Below are the code and all the weights of a small trained network. Each question names an input and a target symbol and asks about switching units off, where a switched-off unit gives its printed mean instead of its output.

import numpy as np


def w(rows, s, z=0):
    codes = np.array(rows[::2]) - 128.0
    scale = np.full(codes.shape[1], s)
    scale[-1] = z or s
    return codes * scale


def norm(h):
    return h / np.sqrt((h * h).mean(-1, keepdims=True) + 1e-5)


def f(y):
    return y / 2 * (1 + np.tanh(0.7978845608 * (y + 0.044715 * y**3)))


def softmax(a):
    e = np.exp(a - a.max(-1, keepdims=True))
    return e / e.sum(-1, keepdims=True)


def log_softmax(a):
    a = a - a.max(-1, keepdims=True)
    return a - np.log(np.exp(a).sum(-1, keepdims=True))


def net(x, mask):
    ids = ['ΘΣβδεηλμφψω'.index(c) for c in x.split()]
    T = len(ids)
    res = E[ids] + P[:T]
    u = 0
    for l in range(3):
        q, k, v = (norm(res) @ M[l].T for M in (Q, K, V))
        z = softmax(np.where(np.tri(T) > 0, q @ k.T / 2**0.5, -1e9)) @ v
        res = res + np.where(mask[u], z, O[l][:, -1]) @ O[l][:, :-1]
        u += 1
        y = f(norm(res) @ A[l][:, :-1].T + A[l][:, -1])
        res = res + np.where(mask[u : u + 4], y, B[l][:, -1]) @ B[l][:, :-1]
        u += 4
    return log_softmax(norm(res)[-1] @ U[:, :-1].T + U[:, -1])


Q, K, V, O, A, B = {}, {}, {}, {}, {}, {}
E = w([
[168,86,133],'Θ',
[162,66,111],'Σ',
[146,147,2],'β',
[169,73,132],'δ',
[205,151,35],'ε',
[88,253,58],'η',
[63,183,141],'λ',
[121,134,91],'μ',
[168,58,112],'φ',
[173,194,147],'ψ',
[9,200,196],'ω',
],0.017)
P = w([
[129,90,207],'0',
[127,67,108],'1',
[189,93,81],'2',
[175,57,92],'3',
[214,50,102],'4',
[145,96,102],'5',
[96,175,254],'6',
[60,143,143],'7',
],0.0082)
Q[0] = w([
[253,125,126],'L0H1',
[76,110,236],'L0H1',
],0.0042)
K[0] = w([
[136,219,101],'L0H1',
[7,139,86],'L0H1',
],0.017)
V[0] = w([
[218,155,151],'L0H1',
[105,11,164],'L0H1',
],0.012)
O[0] = w([
[113,125,251,155],'L0H1',
[205,148,103,255],'L0H1',
],0.016,0.0032)
A[0] = w([
[129,107,183,5],'L0N1',
[154,165,12,227],'L0N2',
[154,240,128,134],'L0N3',
[150,148,120,250],'L0N4',
],0.011,0.003)
B[0] = w([
[60,160,63,127],'L0N1',
[174,2,250,255],'L0N2',
[59,45,112,180],'L0N3',
[129,11,152,176],'L0N4',
],0.0051,0.0072)
Q[1] = w([
[179,165,126],'L1H1',
[73,94,255],'L1H1',
],0.0091)
K[1] = w([
[2,174,75],'L1H1',
[98,207,244],'L1H1',
],0.006)
V[1] = w([
[147,190,246],'L1H1',
[195,179,1],'L1H1',
],0.0096)
O[1] = w([
[156,85,1,160],'L1H1',
[177,154,143,3],'L1H1',
],0.019,0.004)
A[1] = w([
[115,241,224,151],'L1N1',
[142,178,102,33],'L1N2',
[201,57,2,254],'L1N3',
[220,72,143,229],'L1N4',
],0.0092,0.0031)
B[1] = w([
[174,47,154,145],'L1N1',
[99,193,229,109],'L1N2',
[1,134,106,254],'L1N3',
[44,210,135,233],'L1N4',
],0.0091,0.008)
Q[2] = w([
[126,63,248],'L2H1',
[17,132,182],'L2H1',
],0.012)
K[2] = w([
[100,232,12],'L2H1',
[207,159,26],'L2H1',
],0.011)
V[2] = w([
[188,129,189],'L2H1',
[58,106,249],'L2H1',
],0.015)
O[2] = w([
[153,7,154,3],'L2H1',
[20,145,204,128],'L2H1',
],0.015,0.0049)
A[2] = w([
[106,107,9,254],'L2N1',
[135,236,136,213],'L2N2',
[97,172,122,52],'L2N3',
[63,85,167,120],'L2N4',
],0.016,0.003)
B[2] = w([
[66,8,99,254],'L2N1',
[205,246,65,203],'L2N2',
[181,75,246,163],'L2N3',
[140,99,18,178],'L2N4',
],0.012,0.0099)
U = w([
[113,197,159,109],'Θ',
[155,183,67,98],'Σ',
[175,115,80,99],'β',
[174,123,83,136],'δ',
[134,147,115,31],'ε',
[83,155,208,94],'η',
[71,117,204,117],'λ',
[210,91,207,253],'μ',
[132,235,144,211],'φ',
[190,204,9,70],'ψ',
[87,105,69,103],'ω',
],0.011,0.0047)

Each question gives the input, a string of symbols that net reads in full, and the target symbol t.
The units are the heads (2 rows each of Q, K, V and O) and the neurons (one row each of A and B). Each row of codes is followed by its name. A weight is (code - 128) times the scale printed after its matrix; where a second scale follows, it is the last column's (O, A, B and U).
mask holds one flag per unit, layer by layer, with each layer's heads first. A switched-off unit (its flag False) gives its mean, the last column of its rows in O or B, instead of its output. The means were averaged over made-up inputs and are rounded, as every weight is.
A unit's drop is (log p(t) with every unit on - log p(t) with that unit switched off) / (log p(t) with every unit on - log p(t) with every unit switched off).
The circuit of an input: a set's keep is (log p(t) with only the set's units on - log p(t) with every unit switched off) / (log p(t) with every unit on - log p(t) with every unit switched off). Starting from the 12 units with the biggest drops (on a tie, the unit counted first), units are removed one at a time, each time the one whose removal leaves the highest keep (on an exact tie, the one counted first), for as long as the keep stays at least 0.8.
units of the circuit, in order: the units of the circuit, biggest drop first
most important unit: the unit with the biggest drop
top k neurons: the k neurons with the biggest drops, biggest first
k most important neurons of layer l: the k neurons of layer l with the biggest drops, biggest first
input β δ δ Θ λ ε, target λ: units of the circuit, in order	(L2H1; L1H1)
input δ β Σ μ, target ψ: most important unit	L0H1
input λ λ Θ ω ω φ, target λ: units of the circuit, in order	(L0H1; L1H1)
input δ μ μ Σ, target ψ: top 3 neurons	(L1N4; L0N2; L1N3)
input δ δ λ, target ψ: top 3 neurons	(L1N4; L1N3; L0N2)
input δ ω μ, target ψ: top 3 neurons	(L1N4; L1N3; L0N2)
input μ μ φ μ η λ δ, target μ: units of the circuit, in order	(L1H1; L0H1; L2H1)
input δ β ε δ, target ψ: top 2 neurons	(L0N2; L1N3)
input λ μ ω Θ μ Θ, target λ: 2 most important neurons of layer 1	(L1N3; L1N4)
input λ δ Θ ε β, target λ: units of the circuit, in order	(L2H1; L0H1; L1H1)
input μ β μ Θ η ω, target μ: units of the circuit, in order	(L1H1; L0H1; L2H1)
input β η ω λ μ δ, target λ: units of the circuit, in order	(L0H1; L1H1)
input μ δ δ, target μ: units of the circuit, in order	(L1H1; L0H1)
input δ μ μ δ ω β μ Θ, target ψ: top 3 neurons	(L1N3; L0N2; L1N4)
input δ ω Θ, target ψ: most important unit	L1H1
input β δ μ μ δ, target λ: units of the circuit, in order	(L2H1; L1H1)
input δ δ ω ω φ μ μ δ, target ψ: top 2 neurons	(L1N4; L1N3)
input β μ μ η, target λ: units of the circuit, in order	(L1H1; L2H1)
input μ Σ φ μ μ μ ψ, target ω: top 2 neurons	(L0N3; L2N4)
input ω β ε Θ μ β ω Σ, target φ: most important unit	L0N2
input η μ μ φ, target φ: 2 most important neurons of layer 2	(L2N1; L2N2)
